Below is a small trained network, with its code and all its weights. Each question gives an input and a target symbol and asks what happens when units are switched off, that is, made to give their printed mean instead of their output.

import numpy as np


def w(rows, s, z=0):
    codes = np.array(rows[::2]) - 128.0
    scale = np.full(codes.shape[1], s)
    scale[-1] = z or s
    return codes * scale


def norm(h):
    return h / np.sqrt((h * h).mean(-1, keepdims=True) + 1e-5)


def f(y):
    return y / 2 * (1 + np.tanh(0.7978845608 * (y + 0.044715 * y**3)))


def softmax(a):
    e = np.exp(a - a.max(-1, keepdims=True))
    return e / e.sum(-1, keepdims=True)


def log_softmax(a):
    a = a - a.max(-1, keepdims=True)
    return a - np.log(np.exp(a).sum(-1, keepdims=True))


def net(x, mask):
    ids = ['αβγδεζθλμξπστψω'.index(c) for c in x.split()]
    T = len(ids)
    res = E[ids] + P[:T]
    u = 0
    for l in range(2):
        q, k, v = (norm(res) @ M[l].T for M in (Q, K, V))
        z = softmax(np.where(np.tri(T) > 0, q @ k.T / 4**0.5, -1e9)) @ v
        res = res + np.where(mask[u], z, O[l][:, -1]) @ O[l][:, :-1]
        u += 1
        y = f(norm(res) @ A[l][:, :-1].T + A[l][:, -1])
        res = res + np.where(mask[u : u + 12], y, B[l][:, -1]) @ B[l][:, :-1]
        u += 12
    return log_softmax(norm(res)[-1] @ U[:, :-1].T + U[:, -1])


Q, K, V, O, A, B = {}, {}, {}, {}, {}, {}
E = w([
[171,97,151],'α',
[134,175,124],'β',
[176,108,80],'γ',
[160,64,107],'δ',
[190,167,111],'ε',
[139,155,195],'ζ',
[182,94,128],'θ',
[112,99,201],'λ',
[110,95,171],'μ',
[165,125,227],'ξ',
[79,75,151],'π',
[129,74,122],'σ',
[121,130,249],'τ',
[107,216,149],'ψ',
[120,94,219],'ω',
],0.017)
P = w([
[9,119,93],'0',
[254,167,35],'1',
[190,83,135],'2',
[165,143,138],'3',
[121,100,121],'4',
[156,134,149],'5',
[129,51,115],'6',
[194,131,140],'7',
[181,89,122],'8',
[181,56,115],'9',
[104,79,73],'10',
[159,42,16],'11',
[163,156,60],'12',
[143,135,114],'13',
],0.0083)
Q[0] = w([
[143,159,138],'L0H0',
[113,128,148],'L0H0',
[101,150,132],'L0H0',
[71,120,250],'L0H0',
],0.012)
K[0] = w([
[46,248,100],'L0H0',
[111,88,199],'L0H0',
[116,66,161],'L0H0',
[86,139,94],'L0H0',
],0.011)
V[0] = w([
[128,183,141],'L0H0',
[186,114,109],'L0H0',
[254,75,160],'L0H0',
[166,82,175],'L0H0',
],0.0083)
O[0] = w([
[70,1,104,105],'L0H0',
[159,174,131,160],'L0H0',
[147,158,171,253],'L0H0',
[142,126,116,204],'L0H0',
],0.0085,0.0046)
A[0] = w([
[179,108,203,194],'L0N0',
[194,191,91,145],'L0N1',
[150,153,149,130],'L0N2',
[166,107,195,118],'L0N3',
[218,168,68,88],'L0N4',
[104,90,97,57],'L0N5',
[97,11,146,221],'L0N6',
[86,160,158,254],'L0N7',
[158,158,168,231],'L0N8',
[80,177,122,190],'L0N9',
[124,155,72,150],'L0N10',
[169,129,97,122],'L0N11',
],0.013,0.0025)
B[0] = w([
[142,136,83,245],'L0N0',
[165,69,145,180],'L0N1',
[128,18,60,153],'L0N2',
[88,230,171,209],'L0N3',
[116,227,150,187],'L0N4',
[147,129,142,120],'L0N5',
[196,160,102,186],'L0N6',
[253,101,87,148],'L0N7',
[148,89,29,194],'L0N8',
[180,174,151,129],'L0N9',
[112,58,218,127],'L0N10',
[74,116,241,146],'L0N11',
],0.0055,0.011)
Q[1] = w([
[166,97,162],'L1H0',
[126,149,152],'L1H0',
[252,146,114],'L1H0',
[130,89,137],'L1H0',
],0.016)
K[1] = w([
[75,151,180],'L1H0',
[129,137,100],'L1H0',
[6,46,117],'L1H0',
[186,75,104],'L1H0',
],0.011)
V[1] = w([
[251,40,192],'L1H0',
[196,176,43],'L1H0',
[150,67,165],'L1H0',
[189,251,212],'L1H0',
],0.012)
O[1] = w([
[97,201,62,254],'L1H0',
[249,148,117,132],'L1H0',
[93,167,112,186],'L1H0',
[112,72,43,40],'L1H0',
],0.013,0.0066)
A[1] = w([
[111,94,59,131],'L1N0',
[139,101,254,202],'L1N1',
[128,206,161,93],'L1N2',
[157,172,40,199],'L1N3',
[180,129,128,121],'L1N4',
[119,94,17,132],'L1N5',
[36,199,212,78],'L1N6',
[172,22,245,189],'L1N7',
[68,191,72,123],'L1N8',
[158,174,166,109],'L1N9',
[57,158,39,252],'L1N10',
[29,216,123,64],'L1N11',
],0.01,0.0045)
B[1] = w([
[47,89,211,142],'L1N0',
[94,7,107,209],'L1N1',
[88,220,243,171],'L1N2',
[104,3,94,247],'L1N3',
[110,197,47,148],'L1N4',
[169,13,205,171],'L1N5',
[82,170,142,182],'L1N6',
[59,89,61,200],'L1N7',
[124,114,16,206],'L1N8',
[140,227,103,164],'L1N9',
[127,52,118,255],'L1N10',
[222,184,94,197],'L1N11',
],0.0062,0.007)
U = w([
[116,142,193,97],'α',
[88,94,84,50],'β',
[165,28,181,68],'γ',
[143,135,96,3],'δ',
[192,171,166,77],'ε',
[71,224,97,108],'ζ',
[52,125,168,145],'θ',
[135,186,171,174],'λ',
[130,188,85,104],'μ',
[178,84,79,117],'ξ',
[156,82,87,128],'π',
[161,87,169,158],'σ',
[79,76,135,155],'τ',
[247,124,117,161],'ψ',
[95,134,67,245],'ω',
],0.015,0.0066)

Each question gives the input, a string of symbols that net reads in full, and the target symbol t.
The units are the heads (4 rows each of Q, K, V and O) and the neurons (one row each of A and B). Each row of codes is followed by its name. A weight is (code - 128) times the scale printed after its matrix; where a second scale follows, it is the last column's (O, A, B and U).
mask holds one flag per unit, layer by layer, with each layer's heads first. A switched-off unit (its flag False) gives its mean, the last column of its rows in O or B, instead of its output. The means were averaged over made-up inputs and are rounded, as every weight is.
A unit's drop is (log p(t) with every unit on - log p(t) with that unit switched off) / (log p(t) with every unit on - log p(t) with every unit switched off).
The circuit of an input: a set's keep is (log p(t) with only the set's units on - log p(t) with every unit switched off) / (log p(t) with every unit on - log p(t) with every unit switched off). Starting from the 12 units with the biggest drops (on a tie, the unit counted first), units are removed one at a time, each time the one whose removal leaves the highest keep (on an exact tie, the one counted first), for as long as the keep stays at least 0.8.
units of the circuit, in order: the units of the circuit, biggest drop first
most important unit: the unit with the biggest drop
top k neurons: the k neurons with the biggest drops, biggest first
k most important neurons of layer l: the k neurons of layer l with the biggest drops, biggest first
input μ ξ ζ σ ζ α τ σ ω ω λ, target λ: units of the circuit, in order	L0H0, L0N3, L1H0, L0N6
input ω β π α π γ ω τ σ λ, target ω: units of the circuit, in order	L1H0, L0N6
input μ α ε, target λ: units of the circuit, in order	L0N3, L0N4, L1H0
input α λ α α μ μ ε λ μ, target ψ: most important unit	L1H0
input μ ψ λ λ ζ ζ ψ π, target λ: top 2 neurons	L0N6, L0N3
input ψ μ π θ, target γ: units of the circuit, in order	L1H0, L0H0
input ψ α μ θ σ, target γ: units of the circuit, in order	L1H0, L0H0
input α τ θ ζ γ ω ω α ζ β, target ψ: top 3 neurons	L0N4, L0N8, L0N6
input ω ε π λ α, target ω: units of the circuit, in order	L1H0, L0N6, L0N7
input ε γ ψ α ε λ ω λ δ γ λ λ, target θ: top 2 neurons	L0N10, L0N0
input λ μ δ μ ω, target ζ: 4 most important neurons of layer 0	L0N3, L0N4, L0N7, L0N8
input ω β δ α σ α ε α, target ω: units of the circuit, in order	L1H0, L0N7
input ε τ π α μ π γ δ τ μ δ α γ, target θ: top 3 neurons	L0N10, L0N0, L0N8
input λ γ δ λ ξ, target ζ: most important neuron of layer 0	L0N3
input ε α μ ξ π μ σ ψ θ δ, target θ: top 2 neurons	L0N10, L0N0
input μ λ μ β μ, target λ: top 3 neurons	L0N3, L0N4, L0N6
input λ α ω σ θ θ, target ζ: 3 most important neurons of layer 0	L0N3, L0N4, L0N8
input λ θ α ξ ω λ λ ψ ε λ ε, target ζ: top 2 neurons	L0N3, L0N4
input λ τ α, target ζ: 2 most important neurons of layer 0	L0N3, L0N4
input α ψ α μ μ ζ ζ α ω, target ψ: 2 most important neurons of layer 0	L0N6, L0N8
input ε ψ β α, target θ: most important neuron of layer 0	L0N10
input α γ μ α λ ω θ τ γ ξ θ, target ψ: top 3 neurons	L0N8, L0N4, L0N2
